m =
[[-24  55   0 -19   4 -17]
 [  2 -73   0   5  13   4]
 [ 40  -5   0  31 -18  38]
 [ 15 -39   0  16   5  24]
 [ 38   9   0  30 -19  37]
 [-51 -50   0 -39  31 -52]
 [-11  12   0  -8   5  -7]]
Indices start at 0.
row 0 col 0 = -24
row 6 col 3 = -8
row 2 col 2 = 0
row 1 col 2 = 0
row 2 col 3 = 31
row 1 col 4 = 13
row 3 col 5 = 24
row 4 col 3 = 30
row 1 col 1 = -73
row 5 col 5 = -52
row 5 col 3 = -39
row 3 col 3 = 16
row 6 col 0 = -11
row 2 col 4 = -18
row 2 col 1 = -5
row 5 col 1 = -50
row 4 col 4 = -19
row 3 col 2 = 0

W =
[[ 21 -13 -73 -13 -28  19  30 -70   8 -30 -48 -22  13  30]
 [ 27  19 -20  17  -8  14  26 -16  17  -6  -9   5  25  24]]
W[-2,0]	21
W[1,10]	-9
W[-1,9]	-6
W[-2,12]	13
W[0,-7]	-70
W[-1,8]	17
W[0,-9]	19
W[0,8]	8
W[:, 9]	[-30, -6]
W[1,2]	-20
W[-2,6]	30
W[-2,-12]	-73
W[0,4]	-28
W[0,-11]	-13

X =
array([[ 0.08,  1.25,  0.00,  0.85,  0.76,  0.53,  0.18, -0.07,  1.03,
         1.23,  0.95,  0.09,  0.08,  0.05,  0.78],
       [-0.01,  1.53,  1.34,  1.67,  1.85,  2.04,  0.09, -0.03,  1.62,
         1.54,  1.67,  1.66,  0.01, -0.06,  1.82],
       [ 0.58, -0.23,  1.39,  0.38,  0.61,  1.03,  0.51,  0.78,  0.12,
        -0.20,  0.24,  1.43,  0.60,  0.60,  0.56],
       [ 0.40,  0.58, -0.17,  0.27,  0.19,  0.03,  0.49,  0.32,  0.40,
         0.56,  0.34, -0.15,  0.42,  0.42,  0.20],
       [ 0.50, -0.72,  1.65,  0.17,  0.38,  0.81,  0.23,  0.76, -0.21,
        -0.66, -0.04,  1.51,  0.46,  0.48,  0.35],
       [ 0.22,  0.52,  0.52,  0.56,  0.55,  0.53,  0.17,  0.21,  0.55,
         0.53,  0.56,  0.51,  0.20,  0.19,  0.57],
       [ 0.61, -1.00,  2.04,  0.13,  0.43,  1.04,  0.31,  0.96, -0.35,
        -0.93, -0.13,  1.91,  0.58,  0.60,  0.38],
       [ 0.14,  0.77,  0.38,  0.69,  0.65,  0.55,  0.12,  0.08,  0.73,
         0.77,  0.71,  0.39,  0.12,  0.10,  0.66],
       [ 0.26,  0.23,  0.57,  0.38,  0.36,  0.36,  0.15,  0.28,  0.31,
         0.24,  0.34,  0.48,  0.23,  0.23,  0.38],
       [ 0.92,  0.33, -1.71, -0.66, -0.90, -1.29,  1.29,  0.74, -0.25,
         0.26, -0.45, -1.67,  1.02,  1.06, -0.90],
       [ 0.11,  1.19, -0.47,  0.60,  0.41,  0.03,  0.21, -0.10,  0.85,
         1.16,  0.74, -0.45,  0.10,  0.08,  0.45],
       [ 0.26,  0.26, -0.14,  0.08, -0.08, -0.33,  0.17,  0.19,  0.15,
         0.26,  0.11, -0.32,  0.22,  0.23, -0.04]])
X[0][0] -> 0.08
X[:, 11] -> [0.09, 1.66, 1.43, -0.15, 1.51, 0.51, 1.91, 0.39, 0.48, -1.67, -0.45, -0.32]
X[9][8] -> -0.25
X[5][13] -> 0.19
X[6][10] -> -0.13
X[4][11] -> 1.51
X[2][0] -> 0.58
X[9][14] -> -0.90
X[7][4] -> 0.65
X[7][3] -> 0.69
X[2][4] -> 0.61
X[3][7] -> 0.32
X[5][6] -> 0.17
X[6][13] -> 0.60
X[5][9] -> 0.53
X[0][3] -> 0.85
X[10][4] -> 0.41
X[2][13] -> 0.60
X[3][13] -> 0.42
X[3] -> [0.40, 0.58, -0.17, 0.27, 0.19, 0.03, 0.49, 0.32, 0.40, 0.56, 0.34, -0.15, 0.42, 0.42, 0.20]
X[:, 10] -> [0.95, 1.67, 0.24, 0.34, -0.04, 0.56, -0.13, 0.71, 0.34, -0.45, 0.74, 0.11]
X[3][11] -> -0.15
X[:, 1] -> [1.25, 1.53, -0.23, 0.58, -0.72, 0.52, -1.00, 0.77, 0.23, 0.33, 1.19, 0.26]
X[11][14] -> -0.04
X[5][5] -> 0.53
X[7][8] -> 0.73
X[8][8] -> 0.31
X[:, 7] -> [-0.07, -0.03, 0.78, 0.32, 0.76, 0.21, 0.96, 0.08, 0.28, 0.74, -0.10, 0.19]
X[:, 3] -> [0.85, 1.67, 0.38, 0.27, 0.17, 0.56, 0.13, 0.69, 0.38, -0.66, 0.60, 0.08]
X[2][3] -> 0.38
X[9][13] -> 1.06
X[5][14] -> 0.57
X[11][11] -> -0.32
X[0] -> [0.08, 1.25, 0.00, 0.85, 0.76, 0.53, 0.18, -0.07, 1.03, 1.23, 0.95, 0.09, 0.08, 0.05, 0.78]
X[2][1] -> -0.23
X[10][13] -> 0.08
X[7][0] -> 0.14
X[4][5] -> 0.81
X[:, 14] -> [0.78, 1.82, 0.56, 0.20, 0.35, 0.57, 0.38, 0.66, 0.38, -0.90, 0.45, -0.04]

B =
50  51  46  56
44  61  49   6
42  86  22  73
49  61  34  63
86  47  49  47
38  26  56  49
67  44  45  62
B[0,0]: 50
B[:, -4]: [50, 44, 42, 49, 86, 38, 67]
B[:, -3]: [51, 61, 86, 61, 47, 26, 44]
B[-5,-4]: 42
B[1,3]: 6
B[-2,-4]: 38
B[-7,-3]: 51
B[3,-1]: 63
